Below are the code and all the weights of a small trained network. Each question names an input and a class and asks about switching units off, where a switched-off unit gives its printed mean instead of its output.

import numpy as np


def w(rows, s, z=0):
    codes = np.array(rows[::2]) - 128.0
    scale = np.full(codes.shape[1], s)
    scale[-1] = z or s
    return codes * scale


def norm(h):
    return h / np.sqrt((h * h).mean(-1, keepdims=True) + 1e-5)


def f(y):
    return y / 2 * (1 + np.tanh(0.7978845608 * (y + 0.044715 * y**3)))


def log_softmax(a):
    a = a - a.max(-1, keepdims=True)
    return a - np.log(np.exp(a).sum(-1, keepdims=True))


def net(x, mask):
    res = np.array(x, float).reshape(1, 3) / 4 @ E
    u = 0
    for l in range(4):
        y = f(norm(res) @ A[l][:, :-1].T + A[l][:, -1])
        res = res + np.where(mask[u : u + 10], y, B[l][:, -1]) @ B[l][:, :-1]
        u += 10
    return log_softmax(norm(res)[-1] @ U[:, :-1].T + U[:, -1])


A, B = {}, {}
E = w([
[139,39,76,73,156,66,159,118,115],'x0',
[115,197,16,74,12,148,141,136,36],'x1',
[41,169,112,125,187,136,253,221,107],'x2',
],0.00053)
A[0] = w([
[23,130,167,184,242,138,183,202,189,136],'0.n0',
[36,180,209,238,179,234,138,169,167,111],'0.n1',
[104,216,86,99,84,138,235,173,39,2],'0.n2',
[166,59,79,64,77,39,76,81,47,66],'0.n3',
[159,223,89,140,2,205,31,60,113,113],'0.n4',
[160,98,38,92,24,109,60,105,56,126],'0.n5',
[33,79,144,136,226,88,168,208,175,141],'0.n6',
[83,181,143,142,124,201,180,160,86,47],'0.n7',
[116,132,139,137,102,105,147,105,77,88],'0.n8',
[236,65,229,171,161,120,47,30,229,68],'0.n9',
],0.0015,0.00093)
B[0] = w([
[202,152,168,88,103,120,138,50,108,209],'0.n0',
[181,209,114,85,99,128,112,133,186,187],'0.n1',
[84,79,144,183,158,121,6,159,190,157],'0.n2',
[155,171,121,95,157,126,147,121,216,156],'0.n3',
[148,82,230,146,99,105,192,124,35,218],'0.n4',
[178,142,194,86,122,123,124,80,187,192],'0.n5',
[173,104,162,128,95,128,157,65,82,191],'0.n6',
[138,125,134,159,138,97,65,126,191,124],'0.n7',
[125,113,152,125,141,138,110,137,171,114],'0.n8',
[11,165,49,146,130,148,122,239,115,250],'0.n9',
],0.0016,0.0012)
A[1] = w([
[121,159,141,177,168,131,128,129,131,33],'1.n0',
[44,207,110,180,81,166,30,213,161,87],'1.n1',
[134,134,120,113,133,148,115,130,123,124],'1.n2',
[120,107,145,131,136,121,165,124,157,155],'1.n3',
[146,103,98,97,162,105,191,102,124,141],'1.n4',
[87,129,116,135,117,140,126,124,120,104],'1.n5',
[76,159,124,230,161,187,117,196,101,2],'1.n6',
[67,64,56,102,96,90,101,158,91,33],'1.n7',
[74,92,30,130,189,118,117,132,191,59],'1.n8',
[52,91,7,107,171,105,118,173,170,81],'1.n9',
],0.0021,0.00065)
B[1] = w([
[151,154,67,104,84,109,124,126,127,108],'1.n0',
[73,2,114,188,244,139,197,43,86,250],'1.n1',
[134,127,146,110,146,156,133,133,128,126],'1.n2',
[112,152,79,155,83,142,112,111,106,140],'1.n3',
[64,147,95,191,130,192,118,129,105,165],'1.n4',
[134,133,169,105,129,116,156,94,129,123],'1.n5',
[168,120,90,89,142,116,146,76,198,153],'1.n6',
[143,185,151,130,111,136,111,156,164,155],'1.n7',
[160,120,195,151,67,74,84,159,63,164],'1.n8',
[158,158,211,122,13,121,71,181,64,208],'1.n9',
],0.0015,0.0011)
A[2] = w([
[139,166,163,142,62,184,147,93,70,91],'2.n0',
[57,72,60,166,192,95,153,93,83,97],'2.n1',
[237,128,89,83,73,64,155,119,129,51],'2.n2',
[49,47,100,81,122,103,91,188,112,12],'2.n3',
[72,146,102,151,107,125,98,141,115,103],'2.n4',
[125,139,78,55,97,144,64,95,249,36],'2.n5',
[86,75,113,119,96,130,115,147,107,1],'2.n6',
[105,116,70,153,158,85,168,113,64,106],'2.n7',
[110,80,100,105,111,146,140,59,106,129],'2.n8',
[148,48,144,127,180,136,71,111,180,124],'2.n9',
],0.0017,0.0006)
B[2] = w([
[96,73,107,117,138,34,117,244,123,254],'2.n0',
[133,64,136,169,186,242,145,8,136,206],'2.n1',
[89,148,86,204,198,172,174,142,153,130],'2.n2',
[168,211,170,145,101,89,193,73,134,95],'2.n3',
[147,146,180,143,119,77,209,58,112,108],'2.n4',
[167,150,127,132,197,196,189,46,182,22],'2.n5',
[156,197,178,138,161,100,170,114,129,90],'2.n6',
[116,88,126,152,173,193,167,115,141,163],'2.n7',
[109,112,114,186,203,67,92,150,162,181],'2.n8',
[67,168,174,176,69,166,134,55,97,122],'2.n9',
],0.0012,0.00053)
A[3] = w([
[99,98,97,146,170,100,169,142,100,162],'3.n0',
[167,105,173,152,138,133,74,129,158,146],'3.n1',
[172,247,85,95,180,164,127,125,220,2],'3.n2',
[176,58,107,77,174,152,160,144,88,128],'3.n3',
[119,170,173,173,135,170,120,143,155,110],'3.n4',
[162,252,101,113,147,156,144,132,188,95],'3.n5',
[104,71,180,132,52,74,91,145,82,81],'3.n6',
[179,145,77,53,91,125,102,109,210,21],'3.n7',
[145,91,179,140,108,80,54,132,107,89],'3.n8',
[178,160,59,57,106,101,115,103,228,30],'3.n9',
],0.0022,0.00081)
B[3] = w([
[156,120,142,134,125,185,27,77,181,161],'3.n0',
[102,114,30,78,121,161,171,187,78,146],'3.n1',
[175,163,69,56,36,56,177,159,173,130],'3.n2',
[16,103,90,250,167,174,57,78,153,155],'3.n3',
[147,84,18,77,157,98,171,123,86,124],'3.n4',
[194,159,98,72,104,44,104,119,175,128],'3.n5',
[142,228,107,96,62,70,82,214,145,252],'3.n6',
[134,120,107,147,208,162,193,103,188,113],'3.n7',
[92,211,90,88,69,106,178,238,72,187],'3.n8',
[184,180,98,142,212,118,173,85,177,116],'3.n9',
],0.0013)
U = w([
[57,20,145,220,215,226,112,47,114,186],'0',
[114,173,173,106,9,76,85,254,54,176],'1',
[244,186,56,52,159,85,205,86,251,2],'2',
],0.006,0.00095)

Each question gives the input, the list of numbers given to net, and the class t.
The units are the neurons (one row each of A and B). Each row of codes is followed by its name. A weight is (code - 128) times the scale printed after its matrix; where a second scale follows, it is the last column's (A, B and U).
mask holds one flag per neuron, layer by layer. A switched-off neuron (its flag False) gives its mean, the last column of its row in B, instead of its output. The means were averaged over made-up inputs and are rounded, as every weight is.
A unit's drop is (log p(t) with every unit on - log p(t) with that unit switched off) / (log p(t) with every unit on - log p(t) with every unit switched off).
The circuit of an input: a set's keep is (log p(t) with only the set's units on - log p(t) with every unit switched off) / (log p(t) with every unit on - log p(t) with every unit switched off). Starting from the 12 units with the biggest drops (on a tie, the unit counted first), units are removed one at a time, each time the one whose removal leaves the highest keep (on an exact tie, the one counted first), for as long as the keep stays at least 0.8.
units of the circuit, in order: the units of the circuit, biggest drop first
top k neurons: the k neurons with the biggest drops, biggest first
k most important neurons of layer l: the k neurons of layer l with the biggest drops, biggest first
drop when u is switched off: that unit's drop, to one decimal
input [-8,-3,0], class 0: units of the circuit, in order	(1.n1)
input [-7,1,8], class 0: units of the circuit, in order	(1.n1, 0.n2)
input [-8,-2,-8], class 0: units of the circuit, in order	(1.n1, 0.n9)
input [-6,-2,0], class 0: top 2 neurons	(1.n1, 0.n5)
input [-5,5,1], class 0: units of the circuit, in order	(1.n1, 0.n2)
input [1,1,-3], class 2: 2 most important neurons of layer 1	(1.n1, 1.n8)
input [3,0,4], class 0: top 4 neurons	(0.n9, 0.n6, 0.n0, 1.n9)
input [0,3,8], class 0: top 2 neurons	(1.n1, 0.n2)
input [-6,-3,1], class 2: top 2 neurons	(0.n1, 0.n0)
input [2,-8,-3], class 1: top 2 neurons	(0.n9, 1.n9)
input [2,5,-8], class 2: top 4 neurons	(1.n1, 0.n3, 0.n5, 1.n9)
input [0,8,4], class 0: top 3 neurons	(1.n1, 0.n2, 2.n1)
input [-6,-5,1], class 2: top 2 neurons	(0.n1, 0.n0)
input [3,6,-2], class 2: top 2 neurons	(1.n1, 0.n5)
input [1,-4,-4], class 1: top 2 neurons	(1.n9, 1.n8)
input [2,-1,1], class 0: top neuron	(1.n9)
input [-7,5,6], class 0: drop when 1.n1 is switched off	1.9
input [0,0,5], class 2: drop when 0.n4 is switched off	1.9
input [1,-7,0], class 1: drop when 0.n4 is switched off	2.3
input [8,-2,-5], class 1: drop when 0.n9 is switched off	0.1
